Group, then class
6 70 -5 69 41 64 18 -30 -57 -230 -28 -210 4 -1 -93 77 9 15 -23 242 -12
 -35 -4 36 -32 -26 99 78 -23 52 -117 84 -30 157 -19 : [54].qc
-17 -149 17 106 -51 -7 -27 -62 -86 102 -196 311 37 -208 -18 0 64 -138 21
 -148 88 66 28 64 54 36 -620 -12 6 -73 -153 117 -132 -6 17 : [52].nm
10 -128 13 53 -33 -43 2 -37 -107 22 -176 340 70 -87 64 36 39 101 14 -178
 33 131 9 66 13 116 -329 -18 -12 -25 -84 50 -75 24 -6 : [52].nm
43 108 -12 -62 5 24 56 19 -62 -330 -21 -213 68 208 126 180 -6 512 94 156
 -73 -19 59 107 -95 197 569 37 -45 95 47 -36 123 199 -38 : [54].qc
6 -106 6 77 18 -12 9 -76 -144 -127 -237 202 66 -113 55 111 48 193 47 9
 31 124 69 163 -9 208 -277 38 -5 16 -191 138 -101 178 -19 : [52].Hm
74 -162 21 41 -52 -53 -41 -40 -95 -2 -182 334 95 -94 137 66 82 177 61
 -204 19 136 70 109 27 192 -395 6 -24 2 -75 70 -47 35 -7 : [52].nm
-23 -29 1 103 59 -21 -54 -41 -111 -177 -177 6 70 -99 -12 -6 12 40 29 62
 -16 66 21 52 18 83 -167 4 -30 41 -163 67 -50 130 -16 : [54].Hf
-17 -146 -3 134 41 -29 -61 -85 -79 48 -174 180 21 -186 -22 -30 52 -174
 -7 -23 73 36 34 32 39 1 -595 18 -36 -35 -147 97 -140 30 9 : [52].Hm
19 -126 13 115 1 0 -11 -92 -104 -117 -210 211 72 -76 51 118 83 191 41
 -48 64 128 85 136 54 172 -335 40 -35 16 -116 137 -70 128 10 : [52].Hm
-11 -78 70 61 55 5 -85 -79 -82 -92 -126 43 19 -124 -31 35 58 -73 -20 103
 14 -53 32 86 30 40 -347 41 -24 17 -155 79 -101 148 14 : [54].Hf
11 1 -12 8 31 24 10 -78 -97 -195 -77 37 87 63 39 153 76 285 53 115 -5 82
 67 130 -36 136 78 63 -20 52 -20 79 36 174 12 : [54].Hf
76 -91 12 -17 -53 2 40 -38 -25 44 -95 375 59 -13 65 85 57 250 5 -104 59
 177 62 65 -39 106 -131 34 17 4 -52 104 -50 -15 13 : [52].nm
-30 45 -15 135 116 93 8 -94 -64 -235 -43 -273 3 -39 -154 79 21 -83 2 293
 81 -33 19 42 2 -37 -30 79 -77 55 -155 157 -72 170 -19 : [54].qc
-33 -164 6 118 -4 -42 -64 -11 -103 155 -179 252 44 -220 -33 0 23 -201
 -61 -151 55 84 23 41 58 -6 -675 -45 -28 -52 -168 120 -152 -23 9 : [52].nm
42 -83 -6 49 12 -75 -39 -49 -66 -182 -114 -77 46 17 115 89 56 187 55 47
 -23 -17 47 169 -12 187 -10 56 -9 32 -45 25 10 146 1 : [54].Hf
0 11 15 58 56 17 -9 -37 -89 -288 -132 -236 67 -58 -54 79 4 33 15 151 11
 -27 5 74 9 58 -9 31 -81 67 -129 44 -38 210 -9 : [54].qc
4 30 -18 59 77 23 -16 -16 -12 -235 -33 -305 39 64 -19 78 -8 73 30 191
 -42 -66 -6 59 6 56 158 49 -21 65 -36 12 22 159 -19 : [54].qc
30 44 0 30 16 13 16 -65 -68 -287 -83 -152 44 40 11 90 8 215 46 137 23 85
 38 74 -31 124 241 -12 -40 73 -22 33 10 167 -21 : [54].Hf
-21 -35 8 84 59 -50 -85 -34 -19 -178 -31 -339 -6 13 34 68 19 -15 29 201
 -59 -129 32 117 26 68 -69 84 -35 77 -92 24 -19 182 46 : [54].qc
-70 -73 -7 226 99 8 -115 -106 -128 -114 -154 -136 25 -279 -133 -4 48
 -333 -70 156 61 -31 -18 52 131 -22 -607 28 -25 -36 -265 186 -197 153 3 : [54].Hf
-21 -100 69 71 27 43 -55 -70 -41 54 -142 178 8 -98 -38 28 67 -57 -11 6
 50 37 27 30 26 24 -425 42 -32 -34 -124 112 -104 12 20 : [52].nm
41 33 -5 70 -27 24 -25 -24 -83 -293 -66 -358 29 29 -21 99 -9 58 -24 243
 -33 -74 -19 64 -13 61 142 43 -40 71 -80 8 32 181 -15 : [54].qc
11 48 -4 71 53 15 44 23 -84 -198 -93 -129 55 -76 -79 -1 -39 -24 -16 78
 17 40 -6 -4 22 27 8 -8 -39 45 -89 39 -32 116 -9 : [54].qc
-32 -50 3 157 32 0 -7 -59 -137 -215 -205 -51 72 -168 -30 55 19 -41 1 94
 69 16 -83 92 23 91 -258 31 -62 34 -193 122 -113 180 -10 : [54].Hf
-3 -135 -87 85 -32 -20 -2 29 -82 -8 -252 275 73 -108 63 -8 51 34 47 -211
 31 93 51 72 35 141 -410 33 4 -11 -87 63 -63 50 -4 : [52].nm
-56 -105 -8 146 52 61 -65 -51 -8 80 -95 96 -16 -217 -165 -62 44 -357 -88
 80 103 -11 -3 -41 41 -156 -641 49 6 -47 -218 203 -190 9 18 : [52].Hm
35 -89 25 29 -28 22 3 -73 -82 -99 -185 362 76 -12 67 150 92 349 46 -34
 38 251 91 155 0 170 -138 35 -21 33 -104 165 -78 130 17 : [52].Hm
-77 -33 -15 205 90 32 -79 -92 -53 -95 -124 -212 -28 -255 -230 -63 16
 -447 -97 214 123 85 -36 -15 41 -159 -611 34 -60 4 -247 163 -175 110 -3 : [54].qc
-39 -156 5 93 -29 -10 10 -112 -49 184 -162 298 -19 -178 -24 0 74 -140
 -19 -154 84 107 42 11 59 24 -584 7 -11 -48 -140 138 -127 -62 8 : [52].nm
-40 -18 -9 167 120 37 -90 -77 -33 -152 -56 -433 -31 -122 -147 -19 8 -331
 -62 275 1 -171 -37 27 63 -88 -288 43 46 13 -195 61 -79 147 -11 : [54].qc
7 29 14 -70 25 93 -2 -46 -9 -266 9 -195 35 231 136 187 38 439 58 195 -54
 -21 67 163 -41 177 416 91 -27 94 74 20 61 155 -13 : [54].qc
-20 -31 7 -14 79 16 -23 -85 -65 -254 -88 -260 47 31 22 159 56 95 25 227
 -24 -57 63 122 -23 120 -37 70 -24 55 -92 65 -45 213 9 : [54].qc
-27 -177 13 127 -26 -63 -49 -80 -89 51 -224 227 49 -150 40 29 82 -66 16
 -174 75 56 53 110 45 88 -559 12 -2 -39 -154 109 -110 -13 -11 : [52].nm
-26 -105 31 102 28 3 -26 -89 -87 -92 -195 91 37 -110 18 70 73 32 8 31 52
 70 51 179 17 83 -355 55 -28 4 -150 132 -69 107 -18 : [52].Hm
47 -89 26 -92 -76 -12 31 -55 -23 -152 -53 245 78 247 283 241 95 671 137
 -44 -22 143 137 220 -82 316 297 92 -9 59 78 30 55 80 39 : [52].Hm
20 -130 8 1 -22 -18 5 -52 -125 -114 -197 231 105 -47 148 83 38 238 88
 -100 50 115 92 139 54 210 -243 -20 -2 15 -87 80 -53 105 -10 : [52].Hm
-2 -144 29 30 -65 -43 2 -39 -85 8 -145 364 97 -43 102 69 89 274 53 -150
 37 142 76 124 3 157 -306 31 -10 -22 -54 101 -38 52 9 : [52].nm
6 19 18 83 78 -15 -28 -20 -80 -221 -104 -235 45 -52 -11 37 9 25 42 125
 -8 -45 23 43 13 113 19 9 -30 43 -94 -5 -1 149 -25 : [54].qc

Group, then class
28 76 32 9 -56 81 -7 -47 -42 62 -196 155 68 64 -103 -63 -85 112 -106 326
 14 -2 188 -113 27 -17 22 313 214 121 114 -37 39 -106 15 : Mp.Dt
8 136 30 -21 -46 107 -36 171 -29 93 -73 122 9 14 1 27 -22 -38 -143 49
 -56 -79 125 -98 -58 58 19 228 173 35 -48 12 82 -81 7 : Mp.Nc
87 -74 55 35 109 15 -20 266 -163 -22 -63 -60 -110 -32 -150 100 139 122
 -110 35 127 -81 146 -84 -41 21 58 117 46 -52 -8 -6 -229 -93 -4 : jm.br
103 -55 -59 88 213 -48 164 14 -98 -147 -46 36 6 186 -150 131 24 93 -76
 49 157 -128 178 -28 -9 5 -67 51 107 -82 -119 50 -149 -105 8 : jm.Pz
-49 -108 49 -85 61 203 -176 64 -73 127 -216 194 -58 -18 -129 -94 -203 80
 -75 224 -30 3 161 3 -28 -175 134 243 250 53 151 -113 92 -170 -78 : Mp.Dt
